Below are the code and all the weights of a small trained network. Each question names an input and a class and asks about switching units off, where a switched-off unit gives its printed mean instead of its output.

import numpy as np


def w(rows, s, z=0):
    codes = np.array(rows[::2]) - 128.0
    scale = np.full(codes.shape[1], s)
    scale[-1] = z or s
    return codes * scale


def f(y):
    return np.maximum(y, 0)


def log_softmax(a):
    a = a - a.max(-1, keepdims=True)
    return a - np.log(np.exp(a).sum(-1, keepdims=True))


def net(x, mask):
    res = np.array(x, float).reshape(1, 7) / 4 @ E
    y = f(res @ A[0][:, :-1].T + A[0][:, -1])
    res = res + np.where(mask, y, B[0][:, -1]) @ B[0][:, :-1]
    return log_softmax(res[-1] @ U[:, :-1].T + U[:, -1])


A, B = {}, {}
E = w([
[20,250,66,34,133],'x0',
[134,125,121,122,123],'x1',
[131,128,125,125,128],'x2',
[118,132,138,139,130],'x3',
[182,216,29,254,140],'x4',
[213,252,246,78,104],'x5',
[117,131,139,140,129],'x6',
],0.0088)
A[0] = w([
[37,33,22,165,123,62],'n1',
[128,121,152,162,111,16],'n2',
[101,83,96,145,140,59],'n3',
[105,62,200,69,117,8],'n4',
[149,145,104,155,135,33],'n5',
[171,189,72,188,150,39],'n6',
[78,133,160,150,99,3],'n7',
[130,140,118,113,144,53],'n8',
[254,9,181,238,121,87],'n9',
[99,178,116,103,144,8],'n10',
[153,154,151,104,125,65],'n11',
[181,158,84,213,151,62],'n12',
[153,157,64,201,121,52],'n13',
[87,89,95,147,107,80],'n14',
[92,74,92,154,119,71],'n15',
[189,206,190,121,105,42],'n16',
[134,159,113,162,75,39],'n17',
[172,195,172,107,89,32],'n18',
[123,112,153,107,147,66],'n19',
[105,154,109,109,113,59],'n20',
[102,98,98,140,144,70],'n21',
[112,33,95,162,151,90],'n22',
[14,229,63,103,106,97],'n23',
[238,165,226,124,156,78],'n24',
[95,59,190,63,113,42],'n25',
[27,240,51,61,133,116],'n26',
[253,27,181,230,100,69],'n27',
[150,140,101,91,133,68],'n28',
[134,128,123,121,127,59],'n29',
[173,199,192,112,105,71],'n30',
[118,117,110,130,118,74],'n31',
[79,38,213,31,130,14],'n32',
[182,237,68,235,93,36],'n33',
[101,89,164,68,109,12],'n34',
[61,90,68,149,116,48],'n35',
[147,146,95,165,119,38],'n36',
[153,147,95,168,144,45],'n37',
[132,119,141,139,149,66],'n38',
[192,210,186,90,140,75],'n39',
],0.015,0.0056)
B[0] = w([
[131,107,132,254,103,220],'n1',
[122,141,115,116,122,135],'n2',
[120,135,127,175,120,158],'n3',
[144,108,142,96,199,188],'n4',
[139,113,137,120,152,145],'n5',
[122,124,135,112,205,188],'n6',
[130,115,101,111,124,131],'n7',
[121,133,124,121,121,132],'n8',
[132,149,129,30,37,252],'n9',
[113,136,134,96,97,156],'n10',
[128,122,132,160,126,154],'n11',
[141,95,116,110,203,192],'n12',
[122,118,132,114,207,182],'n13',
[129,144,130,178,127,160],'n14',
[138,123,133,182,109,166],'n15',
[121,125,136,207,108,200],'n16',
[131,104,123,124,142,147],'n17',
[133,136,142,199,119,185],'n18',
[130,117,125,115,142,143],'n19',
[126,141,131,114,112,148],'n20',
[102,152,121,171,137,152],'n21',
[123,130,125,202,94,185],'n22',
[139,141,102,39,51,225],'n23',
[117,138,129,214,85,217],'n24',
[138,141,132,108,218,194],'n25',
[125,149,151,32,34,244],'n26',
[121,148,124,35,46,242],'n27',
[115,130,130,119,110,137],'n28',
[134,140,134,137,132,128],'n29',
[127,109,130,202,105,198],'n30',
[126,139,137,142,127,135],'n31',
[128,108,108,90,241,221],'n32',
[128,120,132,116,248,227],'n33',
[118,123,129,106,180,170],'n34',
[134,130,137,197,109,174],'n35',
[133,120,137,121,165,152],'n36',
[109,151,128,128,191,156],'n37',
[137,121,116,121,114,132],'n38',
[122,114,100,209,106,208],'n39',
],0.043,0.021)
U = w([
[107,152,127,86,116,229],'0',
[108,122,127,220,149,131],'1',
[114,111,130,112,255,3],'2',
],0.007,0.0013)

Each question gives the input, the list of numbers given to net, and the class t.
The units are the neurons (one row each of A and B). Each row of codes is followed by its name. A weight is (code - 128) times the scale printed after its matrix; where a second scale follows, it is the last column's (A, B and U).
mask holds one flag per neuron, in row order. A switched-off neuron (its flag False) gives its mean, the last column of its row in B, instead of its output. The means were averaged over made-up inputs and are rounded, as every weight is.
A unit's drop is (log p(t) with every unit on - log p(t) with that unit switched off) / (log p(t) with every unit on - log p(t) with every unit switched off).
k most important neurons: the k neurons with the biggest drops, biggest first
drop of u: that unit's drop, to one decimal
input [1,-7,-2,7,-3,-3,3], class 1: most important neuron	n33
input [7,-1,0,-8,7,-8,7], class 1: 4 most important neurons	n1, n9, n35, n27
input [-2,-6,7,5,-8,8,4], class 1: 4 most important neurons	n24, n39, n30, n16
input [2,7,-7,4,7,6,8], class 2: 4 most important neurons	n33, n6, n1, n12
input [-8,7,-3,-7,7,-8,-5], class 0: 2 most important neurons	n9, n27
input [5,-6,8,-1,6,2,-1], class 2: 2 most important neurons	n33, n9
input [-8,-7,0,0,8,4,6], class 0: 4 most important neurons	n9, n27, n32, n24
input [-6,0,-7,4,6,-6,-4], class 0: 3 most important neurons	n9, n27, n24
input [4,1,-7,1,5,-1,4], class 2: 2 most important neurons	n33, n9
input [-4,-6,1,-2,-7,-8,4], class 1: 2 most important neurons	n1, n22
input [2,5,-5,-6,4,3,-7], class 2: 2 most important neurons	n1, n33
input [-8,-6,-4,-8,5,0,-2], class 0: drop of n9	1.0
input [-8,-5,0,-8,4,-5,-1], class 0: drop of n9	3.0
input [-8,-6,8,-2,-2,-6,8], class 0: drop of n27	3.2
input [-3,6,7,-2,-6,7,8], class 1: most important neuron	n24
